Below is a small trained network, with its code and all its weights. Each question gives an input and a class and asks what happens when units are switched off, that is, made to give their printed mean instead of their output.

import numpy as np


def w(rows, s, z=0):
    codes = np.array(rows[::2]) - 128.0
    scale = np.full(codes.shape[1], s)
    scale[-1] = z or s
    return codes * scale


def norm(h):
    return h / np.sqrt((h * h).mean(-1, keepdims=True) + 1e-5)


def f(y):
    return y / 2 * (1 + np.tanh(0.7978845608 * (y + 0.044715 * y**3)))


def log_softmax(a):
    a = a - a.max(-1, keepdims=True)
    return a - np.log(np.exp(a).sum(-1, keepdims=True))


def net(x, mask):
    res = np.array(x, float).reshape(1, 5) / 4 @ E
    u = 0
    for l in range(2):
        y = f(norm(res) @ A[l][:, :-1].T + A[l][:, -1])
        res = res + np.where(mask[u : u + 6], y, B[l][:, -1]) @ B[l][:, :-1]
        u += 6
    return log_softmax(norm(res)[-1] @ U[:, :-1].T + U[:, -1])


A, B = {}, {}
E = w([
[128,130,128],'x0',
[131,130,131],'x1',
[31,228,42],'x2',
[65,16,129],'x3',
[216,3,24],'x4',
],0.0047)
A[0] = w([
[79,96,196,69],'0.n0',
[132,121,74,65],'0.n1',
[9,81,78,43],'0.n2',
[112,66,169,36],'0.n3',
[116,128,109,40],'0.n4',
[127,114,130,2],'0.n5',
],0.014,0.0052)
B[0] = w([
[56,1,54,185],'0.n0',
[129,142,24,145],'0.n1',
[202,135,188,252],'0.n2',
[83,165,63,153],'0.n3',
[191,165,114,92],'0.n4',
[154,164,70,80],'0.n5',
],0.013,0.0033)
A[1] = w([
[88,193,183,151],'1.n0',
[170,48,29,87],'1.n1',
[185,161,246,37],'1.n2',
[222,61,115,83],'1.n3',
[249,94,152,2],'1.n4',
[131,229,20,139],'1.n5',
],0.011,0.0061)
B[1] = w([
[167,170,171,221],'1.n0',
[87,126,199,254],'1.n1',
[97,72,136,214],'1.n2',
[111,249,176,226],'1.n3',
[75,179,1,182],'1.n4',
[130,98,36,230],'1.n5',
],0.0089,0.0044)
U = w([
[137,78,248,134],'0',
[151,237,124,3],'1',
[113,39,37,244],'2',
],0.017,0.0024)

Each question gives the input, the list of numbers given to net, and the class t.
The units are the neurons (one row each of A and B). Each row of codes is followed by its name. A weight is (code - 128) times the scale printed after its matrix; where a second scale follows, it is the last column's (A, B and U).
mask holds one flag per neuron, layer by layer. A switched-off neuron (its flag False) gives its mean, the last column of its row in B, instead of its output. The means were averaged over made-up inputs and are rounded, as every weight is.
A unit's drop is (log p(t) with every unit on - log p(t) with that unit switched off) / (log p(t) with every unit on - log p(t) with every unit switched off).
The circuit of an input: a set's keep is (log p(t) with only the set's units on - log p(t) with every unit switched off) / (log p(t) with every unit on - log p(t) with every unit switched off). Starting from all 12 units, units are removed one at a time, each time the one whose removal leaves the highest keep (on an exact tie, the one counted first), for as long as the keep stays at least 0.8.
circuit, biggest first: the units of the circuit, biggest drop first
top k neurons: the k neurons with the biggest drops, biggest first
k most important neurons of layer l: the k neurons of layer l with the biggest drops, biggest first
drop of u: that unit's drop, to one decimal
input [5,-3,7,6,8], class 1: most important neuron of layer 1 -> [1.n3]
input [8,0,-7,-3,2], class 1: circuit, biggest first -> [1.n3; 1.n4]
input [1,8,3,7,1], class 1: 2 most important neurons of layer 1 -> [1.n3; 1.n4]
input [7,7,7,7,-8], class 0: circuit, biggest first -> [0.n2; 1.n3; 1.n4]
input [8,-5,-5,4,8], class 0: top 2 neurons -> [1.n1; 1.n3]
input [1,1,2,4,8], class 1: circuit, biggest first -> [1.n3; 0.n0]
input [0,-3,-6,-5,2], class 1: top 2 neurons -> [1.n4; 1.n3]
input [-2,3,7,1,5], class 1: top 4 neurons -> [0.n2; 1.n3; 0.n3; 1.n2]
input [-2,-3,3,2,4], class 1: top 2 neurons -> [0.n2; 1.n3]
input [0,6,7,4,0], class 0: top 3 neurons -> [0.n2; 1.n2; 0.n0]
input [-4,8,-2,0,4], class 1: top 2 neurons -> [0.n0; 1.n3]
input [3,6,-6,8,-1], class 2: 3 most important neurons of layer 0 -> [0.n3; 0.n0; 0.n2]
input [4,2,-4,8,-1], class 2: top 2 neurons -> [0.n3; 0.n0]
input [-4,-5,7,-8,5], class 2: circuit, biggest first -> [1.n5]
input [2,-3,-4,2,-8], class 2: 2 most important neurons of layer 0 -> [0.n0; 0.n2]
input [-1,0,-8,-5,3], class 1: drop of 1.n3 -> 0.6
input [-6,2,-3,-1,1], class 1: drop of 0.n0 -> 0.6
input [-2,-8,-4,6,5], class 0: 2 most important neurons of layer 1 -> [1.n1; 1.n5]
input [-8,-3,-4,3,-6], class 2: drop of 0.n0 -> 0.9
input [-6,0,-5,-7,8], class 1: circuit, biggest first -> [1.n3]
input [0,-7,-5,1,-1], class 2: drop of 0.n2 -> 0.3
input [-7,5,7,7,6], class 1: circuit, biggest first -> [0.n2; 1.n3]
input [-3,4,6,6,-8], class 0: circuit, biggest first -> [0.n2; 1.n3; 1.n4]
